x =
[[126 119 121 135]
 [145 134 133 150]
 [119 129 113 132]
 [128 129 132 138]
 [137 116 125 140]
 [152 111 133 145]
 [136 134 139 152]
 [129 134 126 130]
 [143 120 133 128]
 [137 123 135 139]
 [123 111 113 124]]
Indices start at 0.
The entry at row 2, column 2 is 113
The entry in row 0 and column 2: 121
The entry in the top-left corner -> 126
Read off the entry at row 0, column 1.
A: 119
The bottom-left entry is 123
The top-right entry is 135
The entry at row 2, column 0: 119
Read off the entry just left of 116.
A: 137
The entry just left of 150 -> 133
The bottom-right entry -> 124
Read off the entry at row 1, column 0.
A: 145

[[140 133 124 132 136 128 117 117 137 119 142 101 140 124 107]
 [134 105 135 119 142 155 127 118 126 139 136 122 124 114 130]]
Report the entry directly above 130.
107
The entry directly above 134: 140
The fourth entry, reading row by row: 132
Report the fourth entry from the end, reading row by row.
122
The entry just left of 139: 126
Report the entry just right of the largest entry.
127
The 3rd entry in reading order is 124
The 2nd smallest entry: 105
Report the entry in the bottom-left corner.
134
Report the entry just left of 122.
136

m =
[[107 112 102 107 114 115 122 126 136 146 144 146 147 147 149 144]
 [115 129 130 133 124 114 121 131 138 133 118 121 132 138 135 122]
 [139 146 136 138 140 135 133 128 129 131 122 118 115 114 118 116]
 [112 111 116 140 146 125 107 106 131 153 143 120 107 116 143 152]
 [144 151 140 139 137 128 123 115 114 116 108 107 110 114 124 129]
 [132 139 116 116 131 134 124 114 128 143 131 118 123 136 139 124]
 [120 139 140 148 149 138 128 113 108 110 107 115 128 141 154 155]]
Indices start at 0.
The entry at row 1, column 0 is 115
Give the entry at row 0, column 2.
102
The entry at row 0, column 0: 107
Give the maximum.
155
Give the entry just left of 106.
107
The entry in the top-right corner -> 144
The entry at row 0, column 1 is 112
The entry at row 2, column 0: 139
Give the entry in row 1 and column 1.
129
The entry just left of the largest entry: 154
The entry in the bottom-left corner is 120
Give the entry just right of the smallest entry.
107
Give the entry directly below the smallest entry.
130
The entry just right of 111 is 116

Read these off the row that follows.
1) The first entry from the left?
2) The first entry from the right?
3) The 3rd-last entry?
4) The 4th-last entry?
5) The entry just right of the centre entry?
6) The entry at the centre?
7) The median entry?
array([105, 120, 122, 128, 145, 131, 145, 133, 141, 121, 156, 132, 137,
       113, 112])
1) 105
2) 112
3) 137
4) 132
5) 141
6) 133
7) 131

Questions about the matrix below. Indices start at 0.
1) Which number is the entry in row 1 and column 2?
2) Which number is the entry in the bottom-left corner?
3) Which number is the entry at row 0, column 2?
4) Which number is the entry in the top-left corner?
5) Which number is the entry at row 2, column 0?
6) Which number is the entry directly below the smallest entry?
7) Which number is the entry in the bottom-right corner?
[[136 142 119 117 146 110 135]
 [125 142 127 117 136 102 135]
 [125 146 127 125 138 115 154]
 [119 131 127 117 146 107 129]
 [134 142 127 122 146 133 146]
 [103 142 127 117 142 120 135]
 [128 142 131 117 150 115 135]
 [123 142 141 129 146 113 135]
 [125 133 130 106 146 135 135]
 [125 144 118 117 146 118 116]]
1) 127
2) 125
3) 119
4) 136
5) 125
6) 115
7) 116

B = ((121, 137, 133, 114, 141, 118, 131), (118, 132, 132, 125, 129, 115, 121), (134, 133, 125, 143, 149, 137, 128), (134, 135, 126, 143, 148, 135, 128), (126, 123, 125, 123, 132, 132, 118), (122, 139, 135, 124, 132, 115, 125), (134, 135, 124, 133, 150, 140, 129), (116, 136, 136, 112, 140, 119, 131), (118, 132, 133, 123, 129, 114, 120), (133, 136, 125, 143, 149, 136, 129), (118, 133, 132, 124, 129, 114, 121))
The entry just right of the centre entry -> 132
The entry just right of 119: 131
The centre entry is 124
The second entry in reading order -> 137
Report the entry just left of the smallest entry.
Answer: 136
Report the 1st entry in reading order.
Answer: 121
